Below are the code and all the weights of a small trained network. Each question names an input and a target symbol and asks about switching units off, where a switched-off unit gives its printed mean instead of its output.

import numpy as np


def w(rows, s, z=0):
    codes = np.array(rows[::2]) - 128.0
    scale = np.full(codes.shape[1], s)
    scale[-1] = z or s
    return codes * scale


def f(y):
    return np.maximum(y, 0)


def softmax(a):
    e = np.exp(a - a.max(-1, keepdims=True))
    return e / e.sum(-1, keepdims=True)


def log_softmax(a):
    a = a - a.max(-1, keepdims=True)
    return a - np.log(np.exp(a).sum(-1, keepdims=True))


def net(x, mask):
    ids = ['ΔΠαβεξσω'.index(c) for c in x.split()]
    T = len(ids)
    res = E[ids] + P[:T]
    u = 0
    for l in range(2):
        q, k, v = (res @ M[l].T for M in (Q, K, V))
        z = softmax(np.where(np.tri(T) > 0, q @ k.T / 2**0.5, -1e9)) @ v
        res = res + np.where(mask[u], z, O[l][:, -1]) @ O[l][:, :-1]
        u += 1
        y = f(res @ A[l][:, :-1].T + A[l][:, -1])
        res = res + np.where(mask[u : u + 16], y, B[l][:, -1]) @ B[l][:, :-1]
        u += 16
    return log_softmax(res[-1] @ U[:, :-1].T + U[:, -1])


Q, K, V, O, A, B = {}, {}, {}, {}, {}, {}
E = w([
[69,77,31,170,31,209,37,206,102,151],'Δ',
[192,185,136,159,75,106,82,84,120,73],'Π',
[132,176,82,229,50,228,158,237,137,72],'α',
[114,98,102,160,161,175,121,154,164,55],'β',
[72,252,69,82,90,244,145,157,127,152],'ε',
[116,174,193,125,52,93,88,254,216,110],'ξ',
[52,198,202,133,130,170,115,140,116,230],'σ',
[32,94,202,83,29,124,145,113,137,158],'ω',
],0.0085)
P = w([
[179,68,22,138,217,2,208,207,21,183],'0',
[147,101,44,156,181,36,210,183,72,171],'1',
[120,125,66,163,168,44,179,169,118,162],'2',
[100,134,81,149,139,84,171,154,111,154],'3',
[92,145,110,136,123,104,156,148,117,143],'4',
[81,149,140,133,114,125,147,143,113,130],'5',
[71,159,165,136,107,141,131,136,116,119],'6',
[61,165,185,122,98,160,121,127,121,109],'7',
[50,172,202,119,90,178,97,119,135,99],'8',
[50,171,223,117,75,189,100,120,121,91],'9',
[46,176,241,107,61,213,88,113,120,80],'10',
],0.0056)
Q[0] = w([
[96,194,103,158,110,49,90,93,63,69],'0.h0',
[249,58,135,109,198,136,109,27,144,105],'0.h0',
],0.02)
K[0] = w([
[106,210,244,83,80,165,124,87,182,116],'0.h0',
[77,57,114,76,164,154,181,254,104,161],'0.h0',
],0.016)
V[0] = w([
[2,81,115,123,132,175,156,160,201,114],'0.h0',
[152,102,102,122,79,116,147,41,110,84],'0.h0',
],0.009)
O[0] = w([
[27,170,139,141,98,33,120,144,3,72,14],'0.h0',
[185,110,125,147,104,174,131,59,152,130,1],'0.h0',
],0.0045,0.00086)
A[0] = w([
[118,131,176,99,179,109,154,135,62,195,126],'0.n0',
[119,214,123,119,193,54,76,86,50,117,93],'0.n1',
[160,147,133,165,89,86,123,84,95,91,91],'0.n2',
[121,137,90,77,199,138,164,130,111,151,116],'0.n3',
[109,86,142,141,162,136,177,127,87,55,154],'0.n4',
[173,82,103,80,192,113,148,124,95,111,52],'0.n5',
[191,113,83,146,156,107,95,113,153,180,54],'0.n6',
[86,119,93,184,144,99,115,135,90,67,26],'0.n7',
[194,63,109,77,154,135,109,148,99,162,1],'0.n8',
[35,150,88,68,232,93,162,101,59,75,90],'0.n9',
[119,145,96,129,150,85,134,99,159,135,84],'0.n10',
[124,156,42,98,133,85,68,115,79,129,51],'0.n11',
[118,85,118,132,139,41,131,96,119,151,149],'0.n12',
[191,142,114,218,149,99,190,81,149,104,72],'0.n13',
[105,174,88,72,127,141,126,123,140,116,80],'0.n14',
[250,57,156,107,198,174,73,2,177,99,73],'0.n15',
],0.0081,0.0045)
B[0] = w([
[45,148,48,166,106,112,180,134,226,141,213],'0.n0',
[134,142,109,176,128,139,165,64,203,159,190],'0.n1',
[143,143,113,127,106,157,195,84,180,135,166],'0.n2',
[160,162,147,152,141,121,107,125,178,132,176],'0.n3',
[113,128,101,135,166,109,121,123,185,86,226],'0.n4',
[96,108,153,140,109,101,134,179,122,125,137],'0.n5',
[149,169,141,98,194,107,165,92,113,91,145],'0.n6',
[157,85,192,179,145,155,95,118,81,105,185],'0.n7',
[88,61,149,134,179,139,179,167,116,109,132],'0.n8',
[112,120,151,31,130,229,214,181,7,122,250],'0.n9',
[143,117,128,132,156,130,119,121,139,119,129],'0.n10',
[133,133,132,114,119,157,100,131,111,207,162],'0.n11',
[119,129,91,100,123,113,114,154,106,155,184],'0.n12',
[109,152,63,77,129,152,73,138,99,172,160],'0.n13',
[210,199,128,105,127,147,117,138,76,124,175],'0.n14',
[114,89,112,246,84,230,245,163,21,94,167],'0.n15',
],0.012,0.0019)
Q[1] = w([
[187,112,189,133,180,2,88,89,64,197],'1.h0',
[111,160,98,121,131,119,184,120,234,198],'1.h0',
],0.02)
K[1] = w([
[190,91,2,136,171,49,175,156,96,161],'1.h0',
[105,132,192,113,95,50,166,88,112,184],'1.h0',
],0.022)
V[1] = w([
[3,44,202,165,114,138,134,85,123,158],'1.h0',
[157,67,186,78,70,49,109,206,131,50],'1.h0',
],0.012)
O[1] = w([
[238,69,98,129,198,59,143,198,93,191,222],'1.h0',
[90,85,23,42,80,174,209,185,255,139,1],'1.h0',
],0.0049,0.0041)
A[1] = w([
[160,71,107,195,170,107,129,112,107,73,3],'1.n0',
[201,163,98,174,81,80,137,168,130,57,147],'1.n1',
[102,29,164,53,76,51,168,98,107,157,99],'1.n2',
[119,112,189,130,78,9,77,184,171,92,122],'1.n3',
[136,85,67,156,181,171,121,127,175,101,199],'1.n4',
[191,115,120,157,180,116,89,56,135,130,108],'1.n5',
[116,104,99,109,236,76,24,93,229,54,126],'1.n6',
[98,160,82,51,124,62,144,145,105,88,101],'1.n7',
[73,69,114,104,83,101,28,149,111,123,77],'1.n8',
[150,113,159,151,83,130,112,1,149,82,109],'1.n9',
[139,111,111,73,124,181,131,53,226,125,66],'1.n10',
[14,46,146,100,135,162,146,86,102,78,12],'1.n11',
[121,99,78,131,136,118,135,160,171,141,81],'1.n12',
[254,76,110,105,227,120,152,121,209,162,106],'1.n13',
[136,135,171,133,179,100,102,164,144,183,124],'1.n14',
[79,112,189,79,176,65,122,165,91,169,51],'1.n15',
],0.011,0.0045)
B[1] = w([
[102,73,145,95,194,122,171,126,159,166,170],'1.n0',
[107,136,136,152,70,150,65,132,167,90,240],'1.n1',
[23,103,155,89,144,181,7,91,130,58,214],'1.n2',
[185,130,163,130,210,150,91,108,134,176,220],'1.n3',
[104,85,165,177,116,165,182,136,94,95,254],'1.n4',
[179,130,157,105,172,123,87,140,165,151,204],'1.n5',
[122,184,120,152,12,123,39,138,132,117,158],'1.n6',
[188,118,160,157,180,176,111,79,125,153,229],'1.n7',
[137,94,103,120,105,83,101,139,85,167,190],'1.n8',
[191,136,45,75,157,51,152,126,110,79,217],'1.n9',
[88,171,123,109,133,68,187,117,160,187,190],'1.n10',
[157,109,118,117,182,76,180,119,152,190,191],'1.n11',
[121,159,180,110,122,83,110,124,123,153,224],'1.n12',
[106,85,59,102,118,62,111,127,26,163,205],'1.n13',
[93,137,152,121,91,144,150,156,181,177,233],'1.n14',
[108,129,78,87,98,106,177,82,185,59,240],'1.n15',
],0.014,0.0042)
U = w([
[112,51,83,133,80,75,91,150,58,199,138],'Δ',
[201,145,68,125,128,67,126,80,125,61,149],'Π',
[139,90,131,254,59,171,101,144,155,27,161],'α',
[152,36,147,178,231,106,220,102,108,79,133],'β',
[162,205,93,107,106,236,138,98,50,132,133],'ε',
[191,135,204,156,168,107,83,124,190,186,153],'ξ',
[90,176,122,118,77,64,201,110,197,166,117],'σ',
[85,80,126,88,149,128,107,61,130,99,2],'ω',
],0.0042,0.0035)

Each question gives the input, a string of symbols that net reads in full, and the target symbol t.
The units are the heads (2 rows each of Q, K, V and O) and the neurons (one row each of A and B). Each row of codes is followed by its name. A weight is (code - 128) times the scale printed after its matrix; where a second scale follows, it is the last column's (O, A, B and U).
mask holds one flag per unit, layer by layer, with each layer's heads first. A switched-off unit (its flag False) gives its mean, the last column of its rows in O or B, instead of its output. The means were averaged over made-up inputs and are rounded, as every weight is.
A unit's drop is (log p(t) with every unit on - log p(t) with that unit switched off) / (log p(t) with every unit on - log p(t) with every unit switched off).
The circuit of an input: a set's keep is (log p(t) with only the set's units on - log p(t) with every unit switched off) / (log p(t) with every unit on - log p(t) with every unit switched off). Starting from the 12 units with the biggest drops (on a tie, the unit counted first), units are removed one at a time, each time the one whose removal leaves the highest keep (on an exact tie, the one counted first), for as long as the keep stays at least 0.8.
units of the circuit, in order: the units of the circuit, biggest drop first
top k neurons: the k neurons with the biggest drops, biggest first
k most important neurons of layer l: the k neurons of layer l with the biggest drops, biggest first
input β ε σ ω Π, target Δ: units of the circuit, in order : 1.h0; 1.n13; 0.n2; 0.n1
input ω ξ Π ξ, target σ: top 3 neurons : 0.n12; 1.n10; 0.n4
input Δ Π ω ω σ ξ, target Δ: units of the circuit, in order : 0.h0; 1.n13; 1.h0; 0.n9
input α ξ Π β ε β ξ ε, target σ: units of the circuit, in order : 0.h0; 1.h0; 1.n10
input β β ε σ α β Δ Π, target α: units of the circuit, in order : 0.h0; 0.n15; 1.n1
input ξ β Π Π ξ α Π α α ω ξ, target Δ: units of the circuit, in order : 1.h0; 1.n13; 0.h0
input β ω Π β ε α Δ β, target α: units of the circuit, in order : 1.n6; 0.n9; 1.n4; 0.n4
input β Π ω σ β Π α Π σ ω β, target Δ: units of the circuit, in order : 1.h0; 1.n13
input σ Δ β ω σ α β β Π ξ, target σ: units of the circuit, in order : 1.h0; 1.n10
input β α σ ξ β α ξ, target ξ: units of the circuit, in order : 1.n3; 0.n9
input Δ ω ω ε Δ ε β β Π, target α: units of the circuit, in order : 0.h0; 0.n15; 0.n9; 1.n1
input β β ε ξ σ Π ε α σ ε, target ξ: 2 most important neurons of layer 0 : 0.n9; 0.n0
input α ω ξ σ σ ξ Δ Π ω ω ω, target Δ: units of the circuit, in order : 1.h0; 1.n13; 0.h0
input Δ β α ω β β Π β ε Δ, target Π: units of the circuit, in order : 1.h0; 1.n9; 0.h0; 0.n14
input Δ σ σ Δ ε ξ Π, target σ: units of the circuit, in order : 0.n2; 1.h0; 1.n10; 0.n1
input Δ ε σ α ξ α Π, target σ: top 3 neurons : 0.n2; 1.n10; 0.n0
input Π α ξ σ β ε Δ, target Π: 2 most important neurons of layer 0 : 0.n0; 0.n14
input ε β ε ε α ω ξ ξ ω β Π, target Δ: top 3 neurons : 0.n2; 1.n13; 0.n1
input β Π ω β, target Δ: units of the circuit, in order : 1.n13; 1.h0
input ξ ε Π β, target Π: top 2 neurons : 1.n9; 0.n9
input Δ β Δ Δ σ Δ Π ε σ β, target ξ: top 3 neurons : 1.n5; 0.n9; 1.n0
input β ω ω β ε ξ σ Π, target ξ: top 3 neurons : 1.n5; 0.n1; 0.n9
input ε α ε Π β, target Π: top 3 neurons : 0.n9; 1.n9; 0.n14
input Π Π Δ ξ ξ α β, target β: 2 most important neurons of layer 1 : 1.n4; 1.n11
input α β Δ σ α β σ, target σ: 2 most important neurons of layer 1 : 1.n15; 1.n14
input ξ β β ξ Δ Π ω σ, target Δ: top 2 neurons : 1.n13; 0.n0
input ξ β σ Π α, target ξ: top 2 neurons : 0.n9; 0.n0
input α α ξ β, target β: 2 most important neurons of layer 1 : 1.n11; 1.n4
